Each row is followed by its class.
 -8  11  32   2 -32 -19  -7  -4   6  12 -22 -26  39  -4  49 -10  16  14  29 -22  -2  31  18   2 -47 -18   2   2 -26  -3 -13  21  19 -11  12 -24  24 -20   6 -11   1  20 -> J611
 15  35  -2 -12   9  19  16   5 -13   3 -14 -12  14 -15 -11 -17 -28  12   5   1  23  11 -12 -23   6  -2  -3   0  14   6  -1  -5   8   7  16  19  -7 -10  19  -2  -4 -17 -> J405
-18   1 -54  12  38  52   4  -8 -13 -14 -17   0 -14 -16 -79  16 -38  20 -19  44  30   1  -7  -9  63   9 -13 -35  63  -5  22   1   4 -11  -7  45  12   6  16  -2   2 -42 -> J794
 10  19 -10  -7  24  29   8   1 -14  -8 -17  -7   1  -7 -34  -2 -21  14  -6  16  21   0  -4 -22  28   1  -6  -2  23   6   3  -6   2   4   7  12  -3  -4  19  -3   5 -30 -> J405
 19  10  45  -9 -44 -28 -17  -7  21   9 -14 -30  53  -2 104 -38  26  22  44 -36 -12  23   3 -13 -88   1  -8  15 -43   7 -22  30  13  -8  21 -24   4 -16   2 -14 -10  32 -> J961
 23  18  63 -14 -51 -36  -8  -2  11  23  -7 -23  49  -3  90 -41   8  17  42 -48 -19  25  10 -13 -83  -5   0  33 -58  10 -33   6  13  -2  30 -34  -6 -21  11  -3 -11  30 -> J405
 17  13  24 -14 -19  -3  -6   5  -5  28 -11 -14  23 -10  54 -39  -5  12  26 -25   5  12   7 -16 -46  -3  -6   7 -26   8 -18   8  13  -5  24  -1  -1 -10   2 -10  -2  16 -> J97
 27  25  36 -17 -20  -8 -20  14  -5  12  12 -10  28  10  68 -45   4   5  46 -24  12  10 -14 -26 -59   3  -2  28 -20   9 -13  14   3   9  18 -11  -3 -19  13  -8   5  11 -> J994
 -5   9 -32  -9  23  44   4  -6 -10  -4 -12 -11 -11  -6 -48  -1 -22   8  -2  29  31   4 -13 -27  42   5 -16 -27  37  -3  13  -1  -6   2  -1  21   5   5  13 -10  14 -19 -> J994
  9  32  -9  -2  18  17 -11  -4  -6   2  -4  -9  12 -19 -18 -17 -14  10  12  13  19   8 -17 -19  -4  -1 -12  -8  14   4   1   7   9  -1  16  23   3 -17  10  -2   1 -16 -> J906
 15  38  32 -12  -1   4 -18   5  -6  13  -4 -13  24 -10  24 -22 -10   5  26 -16   7   5 -24 -17 -42   0  -6   7  -8  15 -12   8  15  -7  20   7  -4 -20   5   7  -5   3 -> J906
 17  31  32 -11  -5  -2 -15   9  -8  11  -6   2  23 -12  59 -42   3   5  27 -17  10  15 -10 -22 -39 -10   0  24 -15  17 -14  -3   7  10  34  11  -7  -9  19 -10  -4  -1 -> J651
 21  35  48 -13  -7   0 -19  20  -2  11 -22 -18  38  -7  61 -41   2  21  44 -25   9  17  -5 -26 -50  -7   2  25 -21  18 -22  10  -1   4  32  -5  -1 -18  29  -8  -5   7 -> J651
  27   26   64  -19  -46  -31  -23   -1   18    8    3  -24   50   -8  114  -44   22   17   53  -50  -24   16   -5  -14 -108    7   -1   31  -49   16  -35   13   15   -3   25  -34    0  -13  -11   -4   -5   29 -> J961
 37  44  61  -2 -31  -9 -30  13   1  15  -2  -9  46 -11  79 -64  -3  30  57 -37   2  33   0 -15 -86  10  -8  36 -38  28 -36  10  12  -6  47  -9  -1 -12   5 -10  -1   7 -> J794
-10   7   0  -1 -11   6  -2 -21   7   1 -13 -23  15 -14  -6  -1  -2   8   4   0  -4   1  -5  -3  -4  -1  -9 -20  -6 -10   1   9  11 -11   5   7  10 -16   5   7  -3   5 -> J906
 -2  11 -33  -6  36  49  -1  -4  -8 -11 -16 -10  -4  -8 -43   4 -13  15  -7  31  32 -12 -11 -33  39  16 -14 -21  49   6  15   8   0  -6  -2  25  -1  -3  16  -5   4 -30 -> J961
 24  23  15  -8   3  17 -11   6 -10  19  -5 -20  15 -14  24 -37 -10  12  23 -11  12   3  -4 -28 -14  -2  -2  13  -9  13 -16   4  11 -13  23   5   4 -13  10  -5   0  -5 -> J97
  26   17   72  -10  -65  -45  -21    7   16   23    8  -17   52    6  112  -51   21    7   62  -56  -29   24   10  -17 -108   -3    3   31  -70    7  -40   16   -1   -2   22  -36    9  -18    9  -10   -8   51 -> J994
 16  15  17   2 -17  -4  -1  -3  10  -6 -15 -10  20  -6  15 -32  -7  17  18  -8  10  19   8  -7 -13   0   3   4 -10   9 -21   9   1   1  14 -12  15  -2  -4  -7  -3   8 -> J636
 12   9  18   0 -26 -11 -10  -5  12   9   4 -24  23  -4  37 -28   0   6  25 -16  -2  15  -5 -20 -13  -9   1   2 -20  -6 -11   6   5 -11   7 -13   9  -6   4  -6   4  14 -> J994
  6  11 -23   1  22  37   6   3 -18  12  -8 -12  -5 -19 -26 -11 -18   8  -6  15  26   0  -7 -22  40   3  -9 -12  20   0  10  -3   9  -8  14  22   4  -6   7   0   1 -21 -> J97
-22  -1 -38   6  14  19   9 -16  -5 -10 -13 -25  -4  -5 -53  19 -26   4 -27  22  10 -11  -1   1  47   7 -19 -29  25 -21  24   1  14  -3 -14   6   5  -2  21  10   4   0 -> J94
-16 -21 -42   3  12  26   5 -15   5  -1  -7 -18 -12  -1 -55  18 -11   2 -18  35  22   2  -2 -14  58  -7  -8 -34  25 -17  19   0  -4 -12 -13  12  12   6   8  -5  11  -9 -> J994
 -8  19 -43  -4  31  38  21 -11 -24  -8 -11  -1 -13 -13 -63   5 -25   7 -21  32  29  -1  -8 -16  55  -1  -3 -19  41  -3  23 -13   3   7   1  37  -6   1  28   2  -2 -36 -> J405
-20  -2 -45  -4  20  33  21 -20  -3 -12 -25 -25 -10 -14 -74  14 -24  22 -28  37  25   2   2 -16  67  -5  -3 -35  36 -13  20  -6   3 -20 -12   8  11   2  17  -3   5 -29 -> J405
-12  11  26   0 -24 -13  -2  -6   5  12 -28 -30  28  -3  39   3   8  14  22 -19   4  31  12   3 -38 -11   3  -4 -16  -4  -9  18  16  -4  12 -21  19 -24   1  -8   5  20 -> J611
  3  27 -23   0  28  40  -8  -5 -13  -4  -1  -3  -3 -22 -49 -13 -40  17   1  20  23   4 -22 -13  27  11  -9  -9  40   9   5 -10  10 -11  12  37   2   6   6   3   0 -35 -> J794
-17  -2 -36  14  15  16   8 -11   0  -8 -14 -23  -4  -6 -54  13 -28   4 -23  24  16  -7   0  -2  56  -3 -13 -32  27 -18  17  -2  17 -14 -11   6   3  -3  15  10   6  -1 -> J94
-18  -4 -34   8  26  34   0 -22  16 -15 -27 -28 -14 -11 -65  19 -17  24 -29  35  19   6   6  -1  62   1 -16 -37  34 -17  10  11   5  -8 -13   4  17  -4   1  -4   9 -22 -> J906
  6  18 -25  -9  24  38  -6  -2  -6  -6 -18 -14  11 -11 -16  -6 -15  19   1  17  32  -3 -10 -31   6   3 -17 -11  32   9   6   5  10  -7   9  19  -1   0   9 -12   5 -20 -> J961
 -6   8  -4  -1  -3  12   1 -15   6  -4 -22 -33  15  -3 -21 -11 -19  14   4   6   1  -2   7 -10  22   5 -21 -13   5  -7  -2   7  10 -11  -2 -13   7  -8  22   3   7  11 -> J94
-15  -4 -22  -4   5   4  14 -12  -9  -1   2 -19   0  -4 -31  29  -3   7 -20  13  -2  -6   3   5  34 -13   3 -13  10 -15  22 -12   7  -9  -5  -1   3   3  15  13  -2  -7 -> J405
-31  -4 -33  13  16  21   0 -16   3  -4 -25 -18   2  -8 -38  24  -6  12 -15  24  27  18  20  -1  44 -16  -5 -32  33 -17  15   5  20  -5  -7  10  17  -2  10 -15   5 -15 -> J611
 14  20 -25  -4  29  28   5   5 -10   9  -3 -16  -6 -23 -24 -15 -28  12   6  10  24   2 -18 -25  28   1  -1 -16  25   2   5  -2   7  -6   4  28   1  -4   1   0   4 -28 -> J97
  35   23   64  -12  -32  -16  -26   14   13   12   -3  -12   58   -3  112  -43   16   14   54  -46   -8   11    2  -21 -108    3  -10   34  -33   26  -32   18   15    4   32  -16   -9  -14    5   -9  -10   18 -> J961
  3  21 -17  10  11   1  -9  -9   1 -16  -1 -21   5  -2 -33 -10 -10  10  -3  16   8  -3   1   3  42 -13  -1  -8   8  -9   7  -2  14 -15  -7  -5  10   3  13   4   8  -4 -> J94
 15  29   1  -2  20  23  -9  -1   3  -4  -1  -8   7 -23 -21 -20 -28   1   6   5  17   2 -25 -15   2   2  -6  -2  19  13  -7  -2  13   4  13  29  -1 -13   0   6   0 -27 -> J906
 12  21  -6  -8   9  36   2   6 -17   3 -12  -4  10 -10 -19  -8 -28   3   3   7  33   0 -12 -31   9   5  -2  -2  22  21  -1   0   7   0  18  20   2  -6  16   4  -2  -8 -> J636
-25 -10 -62   7  35  50   2 -24  -1 -21 -14 -20 -26 -13 -98  22 -31  21 -29  54  24   2  -3   2  98   1  -7 -34  57 -10  25  -5   2 -23 -15  26  27  13   4   2  10 -39 -> J794
 -1   2   3  -6 -13   1  13 -14   7   5 -16 -25   9  -7 -15 -14  -4  17  -2   7   8  14  12 -17  20  -7  -1  -4 -11  -4  -3  -1  -1 -21   8 -14   9  -6  10  -3   4  -1 -> J405
  5  -1  41  -6 -34 -10 -21  -1  16  10 -14 -20  31   4  51 -30  -4  31  36 -17  -4  24  16  -2 -47  -1  -9  10 -18   9 -20  16   8 -25  18 -25  14  -8  -6  -9   1  17 -> J794
 -3  17 -17 -13  13  33   4  -4 -10  -7 -15 -13  11 -13  -9   5  -2  11   5  19  13  -6 -14 -29 -11   8 -14 -18  24  10  11   8   2 -11   6  13   8  -3  10  -3   5 -10 -> J961
 -2   4  22   2 -31  -5 -19 -12  14  11  -6 -26  27 -12  39 -24  -4  32  28 -15  -6  26  11  -3 -32   6  -9   2 -16   0 -14  10  12 -23  19 -16  13  -8   2  -4  -5  15 -> J794
  3  25 -22   3  24  26  -5  -2  -7 -11 -13 -14   3  -7 -37 -17 -28   4  -9  24  33   5  -4 -18  36  -2 -16 -17  24   1   8   0  18  -5   1  16  -2   3  21  -7  11 -13 -> J94
 -8 -32  -3  -3  -8   3  -4 -11  12  14  -4 -27   2 -14  15  -4  -7   4  -5   0  -5   1  19  -3   8 -11  -5 -11  -6  -4  -4  -4  10 -21   5 -12  15   2 -11  -3   4  10 -> J97
  1   7  47  -9 -27 -14 -20  -6  16  17 -31 -32  34 -10  71 -38  13  30  33 -29  -4  32  14 -11 -55  -5  -6  10 -37   6 -28  11   3  -7  28 -28   6 -11  17 -17  -8  28 -> J651
  9  15  18  -4   5  11 -13  -2   1   7 -15  -5  12   0  11 -20  -2  12  12  -3  15   9  -2 -10 -22   4 -19  -6  -3   6  -8  17  10   5  14  13  -8 -14   6  -5  -2  -2 -> J906
-16 -12 -43  23  17  28   6 -14  12 -15 -20 -17  -7 -15 -63  18 -29  14 -34  33  30   5  13 -11  67 -14  -2 -42  37 -11  12   0   7 -17  -8   9  10  17   1  -6  -2 -12 -> J636
-16  -4 -26   5  14  18   0 -24  15  -7 -17 -18  -3 -12 -41   6  -8  18  -4  26  12   7   5  -7  37   4 -20 -34  27 -19   9  11   1  -3  -7  14  11 -13   4  -5   0 -13 -> J906
-12  17  16   3 -19  -1   0  -8   1  10  -8 -22  17 -13   7  -2   1   3  15 -11   2  17   9  -7  -8 -11   9  -1  -8   0  -8  -1  17 -18  12 -14  24 -21   0   2   8   5 -> J611
 -4  -9  -8  -3  -2  15  -3 -10  18  -9 -18 -25  15 -10   5   1  -3  18  -2   8   6   6   4  -9  -5   1 -11 -20  13   0   0   9   8 -12   2  -9   8   2  -9  -7   5  -3 -> J961
-20 -13 -50   9  25  36   8 -21   3 -15 -32 -23 -16  -3 -84  19 -32  13 -34  40  25  -4   5  -3  82   0 -20 -43  38 -12  18   1  13 -15 -15   7   9   3  11  -2  14 -13 -> J94
  6  15   0   0 -15   4   1  -5   2   0 -13 -19  21 -10  -4 -17 -17  15  15  -1  13   5   3 -15   0 -10   8   1  -1   3 -10   2   1 -12  12  -9  15  -6   7   5  -1  11 -> J636
  1   3  14   4 -32  -9  -6  -2  13   8  -2 -22  24  -4  31 -22   0  10  23 -12   3  18   5 -15 -30  -7   4 -12 -16 -11  -3  11   0 -11   4  -8   7  -8  11  -8   2  17 -> J994
  3  16  15  -7   3  17 -11  -7   4   3 -21 -15  16 -11  18 -15  -8  22  19   2  11  14  -2 -18 -34   8 -20  -9   6  10  -7  20   4   6  13   2   2 -19  11  -6   4  -3 -> J906
-15   8 -12   0   8  15   2 -16   7  -1 -35 -22   2 -18  -4  -5  -5  28  -3  14  13  20   6 -11  25 -14  -6 -19  12 -10  -2  -2  -1  -4  11  -1  12   1  14 -15   1  -1 -> J651
 -5 -15 -24   4  16  23   1 -13  17  -9 -23 -26   3 -10 -28   1  -5  25  -5  17  15   1   7 -11  35   4 -16 -24  24  -2   1   9  -1 -13  -3   0   7   5  -3  -6   7 -14 -> J961
 15  25  52 -12 -36 -23 -19  -9  14  13 -12 -31  45  -6  68 -42  14  18  45 -32 -17  17   0   0 -66  -1  -6  23 -45   2 -30  21  10  -1  23 -25  11 -29  10   4  -4  28 -> J906
 -4  -2   4  -4 -25  -9  -3 -11   6  11   1 -22  14  -3  16  -4   5  10  15  -7  -6  15  -3  -9 -18  -3  -2 -15 -17 -14  -3   6   1 -11   0 -15  14  -4   2  -6   5  21 -> J994
-12  10 -33  11  11  18   6 -17   5 -10 -23 -24   1 -10 -54  -3 -27  16 -15  24  16   3   4  -7  52   1 -15 -29  20 -14   7   3  12  -9 -11   2   7   0  19   0  10  -6 -> J94
-11  30 -32   6  31  37  16  -2 -20  -1 -21  -7  -4 -17 -65  10 -23  11   1  19  33   8  -5 -13  43  -4  -3 -21  41  -3   9  -2   8   3   2  31  12 -15  14   1  13 -34 -> J611
 25  13  80 -17 -56 -46  -9   2  12  18  -7 -18  51   2 112 -44  17  16  55 -56 -33  20  18 -12 -98  -4  -1  40 -64  14 -41   8   4   2  28 -42  -1 -22  10  -3 -14  39 -> J405
  2  33   0  -1  13  16  -4   7 -10   1 -14 -11  18 -11  -2  -4 -14  14  22   1  27  12  -2 -24 -15  -3   3   1  22   5  -1   9  12   9   8  13  12 -24  17  -7   6 -17 -> J611
-12  -4 -42   1  11  34   7 -12   5  -5  -9 -20  -9 -15 -70   4 -25  10 -21  28  22   8  -5  -6  67  -2  -2 -31  26 -12  11  -9  -3  -6  -8   8  15  12   2  -1  18 -21 -> J994
 11  15  30  -3 -12   1 -21   2  -2   8  -4  -5  24  -7  43 -29 -11  28  33 -17  -1  15   0 -12 -55  17 -16   6  -2  13 -15  13   8 -10  21  -1   0  -9   3 -10  -4   1 -> J794
-10 -12  -4  -5   5  14 -11 -16  21  -3 -25 -27   8  -9 -17  -3 -10  25   1  15  12  15   6  -5  12  -5 -19 -27  10  -3  -1  19   6  -8  -3  -3  12  -8  -3  -6   2  -3 -> J906
 13  19  -2  -2  14  31 -16   0  -4  -2   0  -7   5  -8 -14 -19 -24  15  12  10  20   9 -11 -20  12  13 -15   6  23  15  -3   0  10 -12  17  21   6  -3   4  -4   1 -25 -> J794
-12  -1 -57  -2  34  52   5 -18   6 -18 -20 -24 -12 -14 -88  12 -16  18 -19  45  35  -8  -6 -13  87  -2  -5 -37  49  -6  18  -7   4 -21 -11  23  14  11   3   2   9 -34 -> J961
-14 -16 -10   7   0  23 -11 -15  16 -12 -23 -17   4 -10 -23  -5 -18  39  -1  25  11  19  18  -1  26  -1 -17 -24  23  -2   0   9   4 -26   0 -10  22   9 -10 -13  13 -18 -> J794
 16   9   6 -10   9  16  -6   8  -6  13 -10 -20   4 -10  16 -30 -19  10  14  -9  16   5  -3 -23  -2   2  -8   2   2   8 -10   7  10  -9   9   6   3 -10   0  -7   1  -9 -> J97
 11  40   7   4  11  16   1   9  -8   2 -16 -12  18 -11   3  -9 -14   7  21  -5  26  20  -4 -19  -6 -10   5   1  18  10  -8   8  17   5  15  20  12 -23  11 -10   6 -18 -> J611
 18  39  36  -8 -18   3  -5  11  -9   3 -24  -8  33   1  43 -32 -16  11  26 -16  10  14  -1 -12 -50   5 -16  10 -13  12 -15  12  18  12  18  -7  -2 -18  18  -5   4  16 -> J94
 -4  14 -16   6  22  39  -7  -3 -11  -8 -14  -2  -2  -9 -38  -6 -25  21  -3  19  20   2  -4 -11  27  17 -17 -16  37   6   6   2   5 -14   8  25   4   4   9  -6   6 -33 -> J794
-34 -34 -47   5  21  40  -2 -28  10 -17 -20 -20 -19 -15 -55  25 -27  30 -29  47  16  11   6   4  62   4 -19 -44  52 -10  21   6   7 -16 -15   6  18  14  -7  -6  11 -26 -> J794
 39  45  47 -12 -20 -14   0  16  -4  12  -2 -14  44  -3  61 -48  -4  16  42 -32   4  15  -3 -26 -61  -9   3  36 -28  18 -21   9   7   3  31  -5 -10 -19  25  -1  -8   2 -> J405
 -2  21 -33   7  39  43  -1   0 -11 -19 -15  -8 -10  -8 -76   8 -38   2 -27  34  34  -5  -8 -11  60   4 -19 -27  42  -2  15  -9  20  -3  -7  23   3   8  14  -2   9 -29 -> J94
 -7   5  18  -7  -5   2 -17  -6   6   8 -16 -26  15 -11  35 -16   4  20  15  -5   2  13   5 -20  -9 -14   0   5  -9   1  -9  -1   2 -12  18 -18   4  -7  18  -5   2  10 -> J651
-20 -14   2  -9 -22  -4  10 -13   5   7 -17 -28  20  -5  13  14  -2  21  -5   2  -5  12  19  -4  -8 -13  -7 -16  -6 -14   8   3   8 -11   0 -26   6  -4  13   1  -5  15 -> J405
 30  26  33 -15 -25  -1 -14   8   2   9  16  -7  25   1  55 -45  -5   1  39 -25   6  11 -11 -35 -52   6  -5  24 -20   8 -17   6   2  10  17   0   1 -18   6 -10   5   7 -> J994
 16  10  23  -1 -20 -19 -13   2  21  -5 -19 -25  33   1  46 -29  15  27  31 -19  -1  13  10  -4 -41  -9   0   0 -25   2 -22  17   6 -15   8 -22   8  -2 -11 -11   3  14 -> J961
